Below is a small trained network, with its code and all its weights. Each question gives an input and a class and asks what happens when units are switched off, that is, made to give their printed mean instead of their output.

import numpy as np


def w(rows, s, z=0):
    codes = np.array(rows[::2]) - 128.0
    scale = np.full(codes.shape[1], s)
    scale[-1] = z or s
    return codes * scale


def norm(h):
    return h / np.sqrt((h * h).mean(-1, keepdims=True) + 1e-5)


def f(y):
    return np.maximum(y, 0)


def log_softmax(a):
    a = a - a.max(-1, keepdims=True)
    return a - np.log(np.exp(a).sum(-1, keepdims=True))


def net(x, mask):
    res = np.array(x, float).reshape(1, 6) / 4 @ E
    u = 0
    for l in range(2):
        y = f(norm(res) @ A[l][:, :-1].T + A[l][:, -1])
        res = res + np.where(mask[u : u + 5], y, B[l][:, -1]) @ B[l][:, :-1]
        u += 5
    return log_softmax(norm(res)[-1] @ U[:, :-1].T + U[:, -1])


A, B = {}, {}
E = w([
[253,239,43,27],'x0',
[76,118,92,8],'x1',
[143,139,167,116],'x2',
[128,137,128,132],'x3',
[115,134,121,139],'x4',
[140,65,73,147],'x5',
],0.0072)
A[0] = w([
[200,89,83,216,65],'0.n1',
[234,167,34,2,96],'0.n2',
[98,67,44,90,113],'0.n3',
[68,156,133,34,133],'0.n4',
[131,109,100,142,2],'0.n5',
],0.0073,0.0049)
B[0] = w([
[198,174,102,254,170],'0.n1',
[109,35,150,126,254],'0.n2',
[88,218,130,166,180],'0.n3',
[83,113,57,209,190],'0.n4',
[173,96,111,135,128],'0.n5',
],0.0072,0.0065)
A[1] = w([
[83,125,38,134,246],'1.n1',
[222,113,79,52,3],'1.n2',
[203,176,40,81,42],'1.n3',
[64,40,75,1,28],'1.n4',
[70,170,138,47,81],'1.n5',
],0.0084,0.0029)
B[1] = w([
[251,92,180,184,255],'1.n1',
[128,62,130,61,186],'1.n2',
[105,65,141,38,191],'1.n3',
[145,219,159,142,245],'1.n4',
[137,238,116,221,165],'1.n5',
],0.011,0.0055)
U = w([
[167,164,161,82,171],'0',
[74,77,112,20,231],'1',
[162,201,131,94,106],'2',
[174,252,107,120,4],'3',
],0.011,0.0045)

Each question gives the input, the list of numbers given to net, and the class t.
The units are the neurons (one row each of A and B). Each row of codes is followed by its name. A weight is (code - 128) times the scale printed after its matrix; where a second scale follows, it is the last column's (A, B and U).
mask holds one flag per neuron, layer by layer. A switched-off neuron (its flag False) gives its mean, the last column of its row in B, instead of its output. The means were averaged over made-up inputs and are rounded, as every weight is.
A unit's drop is (log p(t) with every unit on - log p(t) with that unit switched off) / (log p(t) with every unit on - log p(t) with every unit switched off).
The circuit of an input: a set's keep is (log p(t) with only the set's units on - log p(t) with every unit switched off) / (log p(t) with every unit on - log p(t) with every unit switched off). Starting from all 10 units, units are removed one at a time, each time the one whose removal leaves the highest keep (on an exact tie, the one counted first), for as long as the keep stays at least 0.8.
circuit, biggest first: the units of the circuit, biggest drop first
top k neurons: the k neurons with the biggest drops, biggest first
top k neurons in layer l: the k neurons of layer l with the biggest drops, biggest first
drop when u is switched off: that unit's drop, to one decimal
input [-5,8,-6,1,1,-7], class 3: circuit, biggest first	[1.n5, 0.n2]
input [3,8,7,-1,7,0], class 3: circuit, biggest first	[1.n5]
input [-4,5,0,-3,1,-4], class 3: circuit, biggest first	[0.n2, 1.n5]
input [2,5,6,-1,-2,3], class 3: top 3 neurons in layer 1	[1.n4, 1.n3, 1.n2]
input [8,2,7,0,2,-8], class 1: top 4 neurons in layer 1	[1.n3, 1.n2, 1.n1, 1.n4]
input [8,6,7,4,-1,-2], class 1: top 2 neurons in layer 1	[1.n3, 1.n2]
input [6,1,-4,-1,3,-5], class 1: top 2 neurons in layer 1	[1.n3, 1.n2]
input [3,6,-3,-3,-3,1], class 3: top 2 neurons	[1.n4, 0.n3]
input [-1,8,4,8,8,3], class 0: top 2 neurons	[1.n1, 0.n4]
input [8,3,7,-1,1,0], class 1: drop when 1.n3 is switched off	0.2
input [8,-7,7,5,-5,4], class 1: drop when 1.n4 is switched off	0.2
input [-4,6,-2,3,6,3], class 0: drop when 1.n3 is switched off	-0.1
